[128 = 0]

[116 142 166 126  89 102 125 127 108 119 126 123 176  95 123 148 143 108
 115 139 109 154 103 161] => <69>
[112 111 173 105 118 149  97 138 123 126 128 176 148 109 125 167 151 136
 111 144 120 142 130 137] => <69>
[152 169 111 164 136 125  76 139 101 132 132 128 167 141 103 124 155 112
 128 112 124 159 118 103] => <74>
[125 159 138 155  75 151 136 124 116 170 146 150 141 101 124 135 171 122
 157 117 136 112 119 143] => <69>
[156 148  82 167 125 138  85 142 134 139 113 139 135 142 116 121 146 166
 118 114 108 133 132 109] => <74>
[105 155  47 144 157 125 117 153 173  86 145  97 226 114 111 148 124 115
 141 143  69 123 127 144] => <74>
[128 137  68 144 141 108  41 148 124  99 152 126 192 120 101 148 127 113
 151 140 118 174 132 101] => <74>
[146 102 104 132 108 106  84 127 135 138 128  78 135 127 127 124 104 135
 119 131  94 159  97 129] => <74>
[134 132  98 133  96 125 103 145 127 146 135 154 126 112 121 128 151 151
 135 133 130 155 140 142] => <74>
[100 110 172 153  80 112 119 155 129  96 136 152 167 119 111 155 123  84
  57 134 103 154  77 134] => <69>
[117 106 163 104 138 129  91 137 159 118 113 119 189 120 117 156 111 127
  78 129  73 167  89 129] => <74>
[110 136 167 111 104 128 138 131 143 118 126 122 196  87 127 156 164 115
 104 136  84 143 100 176] => <69>
[125 113 150 200   4  86 110 193 135 137 176 133 155 102 106 117 103  69
  74 112 140 180  76 150] => <74>
[126 143 193 115 101 141  54 137 104 145 135 162 189  96 103 168 154 121
 110 119 113 179 110 125] => <69>
[112  90 142  63  88 107  91 145 141 143 151 145 116 131 100 143 112  78
 120 131 115 167  85 116] => <74>
[156 140 130  95 124 141  77 123 109 161 117 131 151 109 116 139 173 146
 134 127  95 153 101 151] => <74>
[131  86 170 123 128 118  98 122 117 123 134 126 108 138 137 117 105 108
  98 142 142 150 112 106] => <74>
[139 111 195  93  35 126 101 160 146 190 139 149 132 117 124 130 121 105
  82 105 100 176  69 135] => <74>
[137 132 121 145 114 122  97 150 171 130 123  93 175 137 133 126  87 142
  94 100  81 160 106 110] => <74>
[113 113 133  89  80 115 124 139 146 141 131 142 122  99 119 143 129 130
 122 143 111 154 116 167] => <69>
[120 148 148 120 127 111  75 129 130 129 142 101 206 116  96 146 131  71
 123 121  81 169  69 106] => <74>
[112 124 112 106 128 120  93 132 111 109 135 148 158 120  94 162 167  91
 129 155 104 141 102 139] => <74>
[129 113 129 114 113 145  72 170 131 141 150 115 191 120 110 139 158  82
 113 123  83 143  78 138] => <74>
[140 111 116 128 122 134  59 160 133 133 140 119 166 115 125 134 129 132
 123 123 106 157 110 131] => <74>
[109 108 192 107 120 146  77 133 138 140 143 134 205  94 128 169 115 120
 115 123  95 146 104 132] => <69>
[122 101  98 109 100 106  52 114 154 152 129 132 110 132 103 150  99 156
 135 137  92 170 111  95] => <74>
[106 118 138 130 128 123  79 148 132 117 168 104 186 122 105 134 118  59
 148 124 112 144  97 105] => <74>
[104 139 133 122  97 145 104 138 143 133 138 163 173  94 125 161 138 151
 131 137 108 136 143 147] => <69>
[137 112 141 119 107  87 105 132 127 117 123  82 172 108 122 142 113 106
 100 128  94 166  89 153] => <69>
[117 130 173  98 121 138  87 132 142 167 143 125 163 117 123 133 115 129
 133 108 114 147 102 112] => <69>
[136 128 103 102 138 135  90 146 147 139 147 129 136 130 116 115 113 117
 147 129 126 140 127  89] => <74>
[114 127  93 124  98 117 126 161 135 110 133 143 155 126 100 143 151  96
 102 142 114 139  99 149] => <74>
[109 136 108 119 119 123  75 121 125 123 121 156 173  98 110 165 147 143
 151 154 101 153 132 128] => <69>
[126 104  85 144 143 106 116 148 152  94 144  88 177 125 132 126  93 123
 119 132 103 137 119 143] => <74>
[139 134 129 109  67 117  73 162 135 194 151 130 155 118 106 120 132 100
 130 110 110 186  99 125] => <74>
[139 123  95 134 153 116  87 150 109  93 127 131 163 140 104 140 151  90
 110 141 114 156 105 120] => <74>
[ 98  97  72 166  86 113 121 149 163 124 164 104 173 104 133 127  95 107
 160 136 107 112 126 141] => <74>

[144  99 102 126 140 125 124 115 151 148 119  99 160 132 125  98 146 103
 128  90 109 170 137  92] => (78)
[134 121  94 130 127 116 132 130 167 132 119 117 149 121 145 124 148 103
 126  48 135 146 121 111] => (78)
[116 115 135 148 196 144 117 145 130 118 140 145 119 137 111 132 135 128
 120 158 130 152 120 137] => (78)
[135 172 132 148 182 172 131 121 137 118  96 184  87 128 101 138 150 106
 143 120 125 154 130 144] => (75)
[136 156  97 126  96 105 137 135  96 127 120 126 164 131 174 108 113 121
 137  52 145 103 128 115] => (79)
[139  75 155 128 111 121 122 104 127 159 123  70 147 134 107 104 126 118
 146 225 118 127 157 113] => (78)
[115 136 161 114 120 142 121 117 104 129 142 144 126 148 115 137 110 163
 136 177 105 108 124 136] => (82)
[131 135 116 144 133 130 149 146 204 126 116 156 116 106 171 141 140 112
 133 128 130 173 116 135] => (80)
[133 135  94 139 133 129 135 129 217 127 127 143 128 118 130 138 143  93
 118  82 122 184 134 111] => (80)
[145 109 161 170 160 145  88 129 166  97 105 162 105 171  91 178 123  95
 151  74 112 154 127 143] => (78)
[119 141  49 163 148 128 108 128 153 104 116 184 102 135  99 196 114 133
 142 165 126 131 122 154] => (82)
[151  89  10 154 136 125 142 135 206 138 135 120 162 143 127 129 143  83
 137 126 101 218 141 105] => (80)
[119 124 113 145 162 148 110 148  87 119 134 137 119 128 121  98 117 127
 116 130 143 144 140 115] => (78)
[145 134 137 127 144 137 112 137 120 116 133 137 105 145 136 128 127 124
 120 166 126 118 114 136] => (82)
[122 150 165 121 134 145 136 117 177 120 129 157 112 101 109 159 122 138
 145 213 133 133 166 146] => (82)
[132 121 133 134 135 136 122 150 185 138 133 147 118 133 122 145 125 106
 135 123 124 152  99 143] => (80)
[109 162 191 140  88 119 137  90 123 125 128 175  82 139 144 175  83 151
 130  56 141  83 142 154] => (71)
[120 127 143 135 119 144 128 113 135  48  92 165 107 139 119 173 107 129
 126  28 144 137 121 139] => (79)
[143 117 138 154 117 122 140 131  86 132 110 135 111 152 122 140 113 119
 141  29 135  88 126 124] => (79)
[140 141 175 163 112 145 135  91  94 115 107 158  78 135 120 164 108 152
 134  33 146  80 128 147] => (71)
